Below are the code and all the weights of a small trained network. Each question names an input and a class and asks about switching units off, where a switched-off unit gives its printed mean instead of its output.

import numpy as np


def w(rows, s, z=0):
    codes = np.array(rows[::2]) - 128.0
    scale = np.full(codes.shape[1], s)
    scale[-1] = z or s
    return codes * scale


def f(y):
    return y / 2 * (1 + np.tanh(0.7978845608 * (y + 0.044715 * y**3)))


def log_softmax(a):
    a = a - a.max(-1, keepdims=True)
    return a - np.log(np.exp(a).sum(-1, keepdims=True))


def net(x, mask):
    res = np.array(x, float).reshape(1, 6) / 4 @ E
    y = f(res @ A[0][:, :-1].T + A[0][:, -1])
    res = res + np.where(mask, y, B[0][:, -1]) @ B[0][:, :-1]
    return log_softmax(res[-1] @ U[:, :-1].T + U[:, -1])


A, B = {}, {}
E = w([
[38,181,66,93,121,121,104,145,13,149],'x0',
[49,139,113,73,116,109,197,166,101,107],'x1',
[109,57,174,41,173,144,145,145,157,128],'x2',
[155,246,153,127,91,107,115,173,127,92],'x3',
[124,117,131,165,174,202,75,171,104,176],'x4',
[122,179,224,127,166,223,165,124,169,93],'x5',
],0.011)
A[0] = w([
[99,173,116,150,93,117,109,159,49,161,252],'n0',
[138,140,183,108,93,79,173,84,175,93,150],'n1',
[98,202,104,105,138,100,106,137,66,72,245],'n2',
[193,159,119,153,43,82,107,111,189,115,183],'n3',
[140,127,91,146,133,139,147,161,150,100,58],'n4',
[194,118,169,162,183,141,72,101,186,130,84],'n5',
[143,126,142,180,34,59,140,134,148,112,158],'n6',
[77,175,140,151,57,114,93,149,77,128,78],'n7',
[49,151,161,121,181,136,171,172,144,154,61],'n8',
[114,247,106,139,95,116,108,127,58,155,128],'n9',
[97,99,171,108,120,108,158,105,106,91,154],'n10',
[99,54,127,155,96,77,120,118,57,132,94],'n11',
[79,52,102,140,161,116,108,126,109,163,121],'n12',
[131,112,179,135,220,213,105,139,132,108,221],'n13',
],0.012,0.0024)
B[0] = w([
[90,170,3,218,135,167,118,104,107,76,236],'n0',
[99,166,178,77,124,94,180,160,225,87,224],'n1',
[62,219,100,173,116,177,82,92,166,127,240],'n2',
[159,76,101,141,52,75,210,226,141,118,239],'n3',
[145,138,136,119,147,81,108,160,84,169,129],'n4',
[177,45,157,226,109,125,92,111,165,215,234],'n5',
[200,147,108,56,69,102,172,218,111,114,214],'n6',
[103,172,66,172,131,167,103,157,61,114,210],'n7',
[127,158,217,102,199,191,162,107,47,96,185],'n8',
[121,222,115,171,63,148,54,98,99,46,254],'n9',
[90,205,148,89,125,89,97,2,152,146,179],'n10',
[131,148,37,92,163,71,138,86,93,111,209],'n11',
[179,82,10,111,222,81,128,95,143,142,208],'n12',
[140,86,208,133,179,254,80,145,90,229,240],'n13',
],0.008,0.013)
U = w([
[67,169,205,14,116,106,175,94,213,112,112],'0',
[153,44,15,67,249,106,135,60,74,163,66],'1',
[107,242,59,222,33,176,73,140,72,92,236],'2',
[242,51,201,252,151,194,42,133,226,252,157],'3',
[251,107,115,118,13,80,178,235,172,135,51],'4',
[121,138,211,54,254,246,129,141,32,180,6],'5',
],0.0071,0.0017)

Each question gives the input, the list of numbers given to net, and the class t.
The units are the neurons (one row each of A and B). Each row of codes is followed by its name. A weight is (code - 128) times the scale printed after its matrix; where a second scale follows, it is the last column's (A, B and U).
mask holds one flag per neuron, in row order. A switched-off neuron (its flag False) gives its mean, the last column of its row in B, instead of its output. The means were averaged over made-up inputs and are rounded, as every weight is.
A unit's drop is (log p(t) with every unit on - log p(t) with that unit switched off) / (log p(t) with every unit on - log p(t) with every unit switched off).
The circuit of an input: a set's keep is (log p(t) with only the set's units on - log p(t) with every unit switched off) / (log p(t) with every unit on - log p(t) with every unit switched off). Starting from the 12 units with the biggest drops (on a tie, the unit counted first), units are removed one at a time, each time the one whose removal leaves the highest keep (on an exact tie, the one counted first), for as long as the keep stays at least 0.8.
units of the circuit, in order: the units of the circuit, biggest drop first
top k neurons: the k neurons with the biggest drops, biggest first
drop of u: that unit's drop, to one decimal
input [-3,6,-3,-6,-8,-7], class 4: units of the circuit, in order : [n6]
input [-3,0,-3,-3,-2,2], class 4: top 2 neurons : [n13; n2]
input [-5,7,-8,8,-7,7], class 4: top 3 neurons : [n3; n6; n1]
input [-4,3,4,5,-6,0], class 0: top 3 neurons : [n1; n10; n5]
input [-2,-3,4,-7,3,-3], class 1: top 2 neurons : [n12; n11]
input [-5,0,0,-3,4,-6], class 1: top 3 neurons : [n12; n13; n11]
input [2,-4,-2,-7,-3,3], class 3: top 2 neurons : [n0; n11]
input [7,-1,5,-1,6,-5], class 1: top 2 neurons : [n12; n11]
input [2,-1,7,-8,-7,3], class 0: top 4 neurons : [n10; n1; n0; n5]
input [3,-4,7,2,5,-4], class 1: top 2 neurons : [n12; n5]
input [4,6,4,-2,-7,-2], class 0: drop of n10 : 0.4
input [-1,6,3,1,7,-4], class 1: drop of n12 : 0.1
input [-2,3,-1,2,-5,1], class 4: drop of n6 : 0.3
input [-4,1,3,3,1,7], class 3: units of the circuit, in order : [n5]
